The objects form a tree under base. A name lists the branches taken from the top; the branches are χ ε λ κ β. The symbol γ goes to the parent.

Row, then object:
 49   35    2  -14   -1   68  -33  -35   13   32  -26    0  -23   28  -57   47  -24  -50    1   -7  -78    7   25    5   42  -19   70  -11    7  -20  -13   71   15   34; object χ-ε-χ
-33  -48  -54    6  -11   65   26  -51  -13   -8   26  -15  -15  -25   -4   24  -47   10   40   15   79   37   54    3  -70  -16  -69    9  -17   26   41   -7  -35    1; object λ
-16  -25  -38   -8   33    2  -36   -7  -10  -33   17  -23  -49  -42  -17  -53  -31  -13    7  -49   88    2   38  -38  -53    9  -26   13   -6   14   89  -34  -48   16; object λ-κ-β-β
  7   10  -29   -5   81  -46  -25  -32   63   21  -41   -3    7   46  -14   38   33   26  -14  -38  -44  -22   23  -14    8   54   42   23   15   37  -49  -53   50   27; object ε-ε-κ-β
 28   -8  -39   21   80  -68  -13  -27   58   32  -31  -11   42   35  -15   36    4   16  -14    3  -65  -34   51   -5    3   25    9   -6   25   29  -29   -8   60   35; object ε-ε
-57  -29  -51    4  -18    2  -11  -23   -1  -14   45  -22  -74  -32   12  -30  -10  -18    4  -21   60    9   80    5  -40   -1  -39   41   -6    3   49  -57  -23   39; object λ-κ-λ-β
 64   27   26   43   52  -63  -29   10  -22   13   24  -20   32   36  -29   71   33   27   23   55    4  -37   22   32   36   28  -30   11   19   36    0  -47  -13   -1; object ε-χ-χ-χ
-20    7   12   20  -59   40   -2   35  -45   26    1    2  -24  -13   35  -20   45  -30   -9  -14  -75   53  -22   24   31  -69   25    4   59  -41   -7   61   47  -13; object χ-β-λ-λ
 18   11  -23  -51  -29  -49    8  -27    8  -13  -39   32   60    5    8   -7  -18   43    8   11  -41  -35   25  -27   47   20   63    7  -75   -8    8    7   20   75; object β-ε
 -1  -34  -30    2   18    3  -50  -10   -6  -18   22  -15    0  -57   -1  -47  -21   -4  -30  -16   60   24   56  -40  -62  -35  -32   21   -5   -6   89  -36  -55  -33; object λ-κ-β-λ
-75  -57   -5   35  -39    9    7  -37  -45  -25   25    7   10  -18   43    4   14   -2   -2   -9   14   54   37   31  -64  -60  -99   36   12  -21   27   -5   -7  -26; object λ-β-λ-λ
-23    4    5    7  -37   26   26   65  -35   17   27   21  -51    8   29  -21   44  -48   32   -3  -58   64  -17   37   60  -42    8  -19   25  -42   10   70   29    8; object χ-β-λ-χ
-23   -8    5   20   87  -90    8   28   17  -13   13  -36   25  -23   23   11   13   42  -27   -1  -41  -41  -45   12   -6   33  -19  -27   46  -27  -42   52   35  -52; object ε-β-ε-κ
-15   37   10  -19  -16   43  -10   26  -44   16   -8  -34    1   13   37  -48   17  -32   -1   -3  -62   21  -72    9   12  -47   36  -39   55  -42  -15   83   -9  -35; object χ-β-ε-λ
 11  -34    2   10   85  -67   17   22  -11   -1    2   -9   26   12   35    1   40   63   -1  -34  -59    6  -51    4    0   62  -30    9   23  -20  -53  -50   39  -23; object ε-β-κ
-26    9    6   15  -64   43   -2   36  -44   31    5    3  -24  -10   35  -25   40  -33   -8  -13  -82   56  -22   20   38  -72   13    4   57  -41   -2   54   42  -12; object χ-β-λ-λ
  12   -27    20    48   108  -100     1    44     8   -23   -14    14    25   -32    -2    14     7    42   -25   -19   -27   -19   -49   -29    10    27   -42   -19    43    -4     0    29    37   -34; object ε-β-β-κ
 36   21   32  -11    3   53    6   22  -76    3    6    2  -63   12  -21    4   -3    3   14  -11  -70   39  -40   30   45   -4   43   -7   53  -41   -8   97   -4  -19; object χ-β-χ
  8   32    7  -28  -89  -25   56   28  -51  -19  -18   82   22  -26   19  -50    0   42    4   26  -20  -53  -21   -6   -8   17   25  -15  -51   21  -24   -9   13   50; object β-λ
 18    8   12  -32   -8   56   13   51  -28   17   -8  -12  -41   17   24  -19   37  -36   25  -34  -62   56  -90    4   56   -4   17  -31  -20  -60  -20   31  -11  -29; object χ-β-κ-χ
 11  -10   -3   50  -12   22  -39  -12  -28  -16   -5  -29   48  -11   -6   39   -9  -17    7   30   81   17   -8  -27  -17  -51  -84   -1    8   54   80  -27  -48  -32; object λ-χ-β-λ
 31   11  116  -16  -63    4   58   20   23   22   33   79   27   12  -33  -26   24   -2  -11   -5   15   17   -1   54  -37   23   -1   13  -11  -10  -31    3    9   -4; object κ-λ-χ-χ
-53  -51  -26   15  -31   14  -16  -26   19  -22   61  -18  -44  -33   22  -25  -25  -28  -10   12   45   12   84    5  -35  -21  -33   29  -27   -6   44  -68  -38   13; object λ-κ-λ-ε
-13  -26  -30  -46  -22   40  -35  -42   -5   -2   27  -42  -14  -41   29  -31   -3    1  -26  -40   36   36   51  -11  -59   -9  -15   26  -34  -27   32  -84  -51  -44; object λ-κ-κ-λ

From each start, follow one symbol. Which object do you reach?
Answers are names.
new walk
-16   -9    0   23   84  -87   11   35   -3   -6    7  -42   54   18   28  -26   22   46    2    4  -40  -39  -39   12  -11   37  -20  -12   58   -2  -43   34   30  -16
κ: ε-β-ε-κ
new walk
 43   18   39  -11  -18   56   -9   17  -80   14   -6  -10  -28   15  -16   -6   23   -4  -13  -18  -80   44  -31   25   31  -38   31    4   58  -40   -6   79    0  -38
γ: χ-β-χ
new walk
 -5  -39  -41    0   27   12  -31    0    0  -27   33  -28  -34  -56  -14  -48  -44  -16   -8  -13   84   14   54  -40  -49   -1  -35   -1  -27    2   86  -25  -51   -6
λ: λ-κ-β-λ
new walk
 11    6    6  -14    3   67   13   44  -38   18   -3   -1  -44    2   15  -25    1  -17   18  -16  -63   47  -73   -1   47  -17   33  -15   42  -40   -6   87    5   -9
χ: χ-β-χ
new walk
 47  -12  -28   37   86  -81   14   23   20   39   -3  -15   24    1   -2   18   14   58   -4   24  -42  -49   13   -1   -1   48  -17    4   51   19  -47  -40   56   21
ε: ε-ε
new walk
 30   33  -29  -22  -12   74  -14   -6   36   45  -40  -11  -25   19  -35   18  -28  -52   -1    3  -70   12    8  -11   46  -26   65  -21    7   -9  -18   60   28   41
χ: χ-ε-χ
new walk
-86  -67  -30   37  -20    6   39  -29  -30  -29   41   11  -22   -9   30    4    7   -1   22   10   28   56   37   27  -53  -37  -92   26    7  -11   28    3   -6  -15
λ: λ-β-λ-λ
new walk
 52  -21  -34  -34  -15   16   72   18    7   46   16   26   33  -24   11  -38  -38   55   25   58   -3   14  -30  -10   23   30    5   41    5  -29  -23   18   41   84
λ: λ
new walk
  2  -34  -42   -6   26   10  -33   -5    0  -27   31  -16  -35  -55  -12  -35  -48   -9   -4  -16   80   22   61  -33  -52   -8  -41   -4  -20   -4   83  -30  -46  -10
β: λ-κ-β-β
new walk
-24   -3   -6   17  -43   44   33   44  -37   19   19   12  -60  -16   31  -18   16  -29   14    0  -69   54  -30   18   55  -43   16    1   50  -48   -8   70   43    3
χ: χ-β-λ-χ
new walk
 24   29   36   -7   21   36    4    9  -64   -1   11   -3  -64  -15  -36   30  -21   -6   -1  -18  -57   23  -45   11   50  -14   36  -23   37  -71   -4   89    5  -46
γ: χ-β-χ
new walk
-51  -44  -53   -3  -22   10   -9  -31    7   -8   51  -24  -50  -41   17  -22  -12  -21   -8    5   53   19   96    9  -37  -19  -40   36  -27  -20   52  -61  -25   13
ε: λ-κ-λ-ε
new walk
-22  -47  -58  -23    5   33  -16  -33  -10   -4   57  -40  -43  -45   10  -33  -43   -6    0   -9   63    9   66   -6  -59   -3  -34   20  -24  -23   54  -48  -61    4
γ: λ
new walk
 11  -35   -2   40   94  -89   17   30  -19    0   10    2   34   11   17   -2   30   67    5  -12  -54  -12  -24   11   -3   53  -33    5   61   -4  -36    3   46  -12
κ: ε-β-κ
new walk
 42   32    9    9   -6   69  -37  -38   11   17  -25    7  -25   36  -54   31  -38  -52  -11   -1  -75    0   27    9   47  -19   86  -14    7    4  -19   52    2   26
γ: χ-ε-χ
new walk
-14  -12    1   28   82  -82   -1   36   -5  -13   12  -44   55   14   33  -25   26   46    0    6  -45  -35  -38   20  -15   48  -22  -15   56    1  -42   39   38  -20
κ: ε-β-ε-κ
new walk
 39  -12  -21   37   80  -81    9   23   21   32    8   -7   26    4   -2   11   17   61   -7   25  -40  -49   20   -4   -1   44   -6    3   51   33  -42  -43   62   28
ε: ε-ε
new walk
-54  -70  -26    7   22   22   25  -28  -51  -32   26  -12   -9    0   14    7  -23   31   29  -10   55   65    2   16  -61   -6  -86    8    2  -12   35   37  -39  -42
γ: λ
new walk
  0  -30    9    2   90  -74   12   10    1  -14   -3    3   10  -28   31   33   23   58  -18  -36  -40   -2  -48    1   19   57  -19   -4   15  -34  -54  -38   34  -54
γ: ε-β-κ
new walk
-45  -41  -49   -2  -21   12   -3  -17    6   -5   60  -20  -50  -41   27  -29  -18  -23   -9   -5   53   17   89   11  -40  -22  -33   34  -15  -20   56  -56  -27   17
ε: λ-κ-λ-ε
new walk
-44  -63  -19   13   26   23   31  -35  -52  -37   30  -14   -3   -9   10    7  -15   29   30   -7   46   70   11   11  -62   -9  -88   13   11  -10   29   27  -32  -44
γ: λ
new walk
 38   37    7   10   -2   63  -34  -35   11   21  -28    3  -18   43  -45   34  -38  -50  -11    1  -79    0   20   10   47  -26   89  -18    4    8  -18   48    6   28
γ: χ-ε-χ
new walk
  2    1    1  -35   -3   75   13   36  -28   15  -15   -8  -52    6   37  -17   21  -20   10  -42  -58   52  -95    0   57   -5   29  -25   11  -50  -27   30   -2  -28
χ: χ-β-κ-χ
